[[128 121 120 131 112 107 134]
 [123 122 144 133 123 121 130]
 [132 129 129 125 139 135 120]] gives 121

[154 121 131 127 127 133] gives 121

[104 153 100 142 116 117] gives 153

[101 114 154 115 138 141] gives 114

[[124 104 132 123]
 [135 123 135 105]
 [134 127 132 122]] gives 104

[[104 145 151 152]
 [149 145 149 114]] gives 145

[154 148 130 124] gives 148
---
[[104 151 155 153 152 106 153]
 [148 150 153 121 110 106 155]]
148

[[117 130 125 127 107 127]
 [117 132 129 148 100 123]
 [106 137 108 134  99 122]]
106

[154 139 139 119]
154

[130 133 104 152 129]
130

[141 104 124 128]
141

[149 120 120 116 157]
149

[150 110 158 132 146 152 104]
150

[110 141 114 104 148 128]
110

[128 111 137 151 141 104]
128
---
[[135 158 148 139]
 [156 158 119 118]
 [122 139 130 125]] 130

[[138 143 119 129 129 132 127]
 [136 126 140 112 123 131 153]
 [122 100 128 124 127 145 114]] 145

[[107 149 108 111]
 [114 110 106 108]
 [125 139 106 107]] 106

[[129 146 100 133 123]
 [122 118 129 125 128]
 [117 142 100 135 131]] 135

[[111 153 127 126]
 [115 134 126 147]
 [136 127 130 109]] 130

[[123 140 124 120]
 [117 106 146 115]
 [124 125 135 121]] 135

[[115 151 130 123]
 [124 127 120 115]
 [138 106 146 112]] 146
---
[[125, 126, 130, 141, 143, 126], [125, 137, 130, 120, 122, 101], [136, 137, 133, 128, 120, 113]] yields 125, 113
[[126, 143, 117, 126, 132], [119, 148, 103, 144, 125]] yields 126, 125
[115, 155, 146, 153, 120, 132, 118] yields 115, 118
[124, 143, 152, 127] yields 124, 127
[144, 121, 107, 129, 137] yields 144, 137
[106, 133, 114, 126, 150, 131, 141] yields 106, 141
[150, 119, 133, 130, 141] yields 150, 141
---
[[108 153 110 116 143 138 120]
 [148 101 140 120 111 150 117]
 [149 132 148 115 108 132 101]] --> 140

[[139 134 143 116 148 137]
 [121 121 143 143 139 106]
 [144 137 111 126 139 122]] --> 143

[[133 153 136 132 134]
 [142 138 122 125 120]
 [141 135 122 128 121]] --> 122

[[136 109 116 123 113 133]
 [135 107 119 120 116 132]
 [123 134 127 123 135 125]] --> 119

[[157 110 157 110 110 116]
 [123 145 120 146 145 106]
 [108 152 108 152 152 128]] --> 120

[[110 157 130 148 140 120]
 [128 151 134 139 139 130]
 [136 103 137 120 128 110]] --> 134

[[106 107 154 112 136 148]
 [102 104 147 106 141 149]
 [109 116 153 122 107 137]] --> 147
---
[111 113 130 148 103 124 116]	116
[118 157 102 117 109]	109
[129 146 136  99 128 113]	113
[127 102 131 145 151 126 137]	137
[100 143 101 109]	109
[100 152 123 144]	144
[138 129 151 129 126 136]	136
---
[[142 125 141 131 113 121 108 119 128 125 107 101]
 [134 123 134 146 121 138 129 138 132 135 122 132]
 [133 142 142 141 133 125 131 113 130 121 117 118]
 [115 142 125 124 114 121 133 109 109 111 117 114]
 [114 131 120 125 131 147 145 138 138 146 144 132]
 [122 153 114 142 129 119 132 130 129 109 111 127]] ==> 141

[[129 131 135 124 129 142 126 114 129 147]
 [136 133 142 132 117 109 116 128 126 134]
 [109 118 115 133 109 136 134 135 131 135]
 [135 132 123 116 116 127 140 136 123 137]
 [125 139 128 129 132 138 117 131 104 116]] ==> 135

[[130 133 131 132 138 120 134 130 128 123 117 132 139 150]
 [128 125 131 144 120 126 139 145 117 130 136 132 127 125]
 [137 112 126 110 127 134 113 133 132 144 124 130 127 127]
 [127 127 131 128 130 127 127 128 126 129 129 127 127 128]
 [128 128 128 128 128 128 128 128 128 128 128 128 128 128]
 [127 119 128 125 140 134 117 122 125 108 119 119 152 123]
 [130 127 141 137 113 129 144 150 126 120 123 125 125 130]
 [134 112 127 111 122 133 114 142 133 144 124 127 126 124]
 [127 129 133 120 122 134 138 105 136 127 114 140 115 120]
 [137 127 125 124 141 125 124 127 128 130 122 130 141 152]
 [130 126 107 140 124 127 132 127 123 136 140 141 134 120]
 [128 143 126 123 129 128 121 126 135 127 142 109 119 132]] ==> 131

[[143 123 122 139 118 142]
 [124 103 124 127 109 106]
 [136 129 130 150 115 141]
 [123 101 109 137 114 103]
 [141 110 115 139 118 134]] ==> 122

[[127 135 123 131 125 127]
 [127 108 137 128 127 145]
 [120 105 125 138 127 141]
 [122 129 146 143 133 121]
 [107 114 132 139 128 139]] ==> 123

[[110 117 133 134 141 140 115 136 133]
 [122 119 106 138 118 129 117 151 110]
 [130 124 131 131 126 135 126 138 123]
 [114 133 148 148 128 121 118 138 108]
 [130 129 129 129 137 119 133 150 126]
 [131 123 122 141 121 143 114 106 126]
 [124 127 127 124 133 122 132 128 133]
 [138 124 146 132 118 128 123 129 112]
 [118 125 140 134 150 121 129 132 133]
 [133 129 125 107 120 131 124 131 141]
 [127 122 124 119 134 118 140 123 139]
 [129 132 130 126 126 129 130 126 127]] ==> 133

[[146 137 117 116 111 143 113 118 134 121 142]
 [117 129 141 108 124 149 122 118 140 143 113]
 [134 133 143 145 126 121 120 111 114 144 122]
 [118 116 120 140 114 143 137 133 122 144 141]
 [140 138 126 115 117 129 143 136 113 142 115]
 [113 147 135 123 133 135 121 136 112 116 140]
 [121 145 107 138 133 123 130 120 134 138 119]
 [124 134 131 137 108 111 112 143 135 134 124]] ==> 117

[[121 124 134 117 111 129]
 [124 138 123 138 129 128]
 [120 124 134 117 111 129]
 [129 125 130 125 128 128]
 [136 111 136 112 128 128]
 [117 138 126 132 117 129]
 [117 153 117 151 127 128]
 [130 114 136 111 120 128]] ==> 134

[[136 133 135 117 141 117 136 132 135 122 135 132 125 138 115 125]
 [144 102 147 113 149 101 137 126 121 130 130 120 142 116 140 136]
 [115 136 118 127 132 130 114 145 114 133 131 118 142 108 139 124]
 [126 124 121 132 140 106 146 115 133 129 137 126 126 137 126 129]
 [121 130 146 120 124 124 122 135 111 148 107 139 127 126 118 134]
 [116 149 119 133 136 127 121 144 124 141 122 130 136 127 137 115]] ==> 135
---
Input: [[131, 129, 111, 110, 130, 143, 155], [110, 129, 124, 133, 137, 144, 130]]
Output: 110
Input: [151, 127, 140, 132, 118, 115, 121]
Output: 132
Input: [[132, 125, 126, 130, 128, 131, 127], [144, 147, 131, 129, 107, 125, 112], [138, 155, 120, 136, 126, 134, 107]]
Output: 130
Input: [132, 151, 102, 123, 135, 135, 118]
Output: 123
Input: [126, 123, 127, 101, 110]
Output: 101
Input: [[137, 118, 141, 131, 135, 150, 148], [117, 125, 120, 116, 122, 142, 114]]
Output: 131
Input: [103, 128, 109, 126, 138, 151, 114]
Output: 126
---
105  129  110  121  147  103 ==> 147

120  144  139  141
107  110  104  108
==> 104

128  142  132  140  149  126 ==> 149

140  119  109  157  122 ==> 157

121  137  118  139  102  106 ==> 102

116  128  125  138  134
153  129  134  110  114
==> 110

155  115  117  121  108 ==> 121

101  133  120  142  123 ==> 142

119  121  151  130  130 ==> 130

147  100  135  115  117  149  125 ==> 149
---
[112 116 101 105 124 132 125] out 124

[[108 149 120 149 133 114 131]
 [132 108 106 148 125 133 110]] out 125

[111 115 120 156 112] out 120

[105 137 145 116 128 144 129] out 128

[148 101 143 152 131 104 154] out 131

[127 147 143 149 144] out 143

[[146 145 147 143]
 [148 146 150 146]
 [147 144 148 142]] out 144
---
[[138 141 128 140 100 141]
 [136 140 103 146 120 144]
 [125 123 120 125 142 122]] --> 125

[135 120 152 101 151 144] --> 101

[[149 111 152 109 101 142]
 [146 120 140 109 109 122]] --> 109

[[115 107 123 136 112 152]
 [134 123 138 130 140 113]] --> 130

[[103 115 143 117 138 115]
 [153 146 107 146 122 141]
 [103 106 152 110 131 115]] --> 110

[[117 125 102 128]
 [132 118 148 119]] --> 118

[142 117 158 144 121] --> 158

[126 152 111 120 142] --> 111

[[151 119 101 137]
 [137 124 105 145]] --> 124

[[135 135 103 126 126]
 [121 140 137 145 113]] --> 137
---
[[140 119 119 143 145]
 [155 129 124 123 122]] → 140

[[151 106 153 149 154]
 [101 156 104 104 103]] → 151

[[121 117 134 129 151]
 [123 120 130 134 150]] → 121

[[145 112 137 121 124 106 140]
 [145 105 141 125 123 104 146]] → 145

[[110 114 142 130 149 131]
 [153 129 144 133 144 126]] → 110

[[109 157 139 149 102 154]
 [139 112 113 107 152 118]] → 109

[[129 140 127 139 125 146]
 [123 133 145 117 138 152]] → 129

[[149 136 143 150]
 [104 102 147 132]] → 149

[[125 157 115 102 101 123 148]
 [129 155 117 104 102 124 148]] → 125
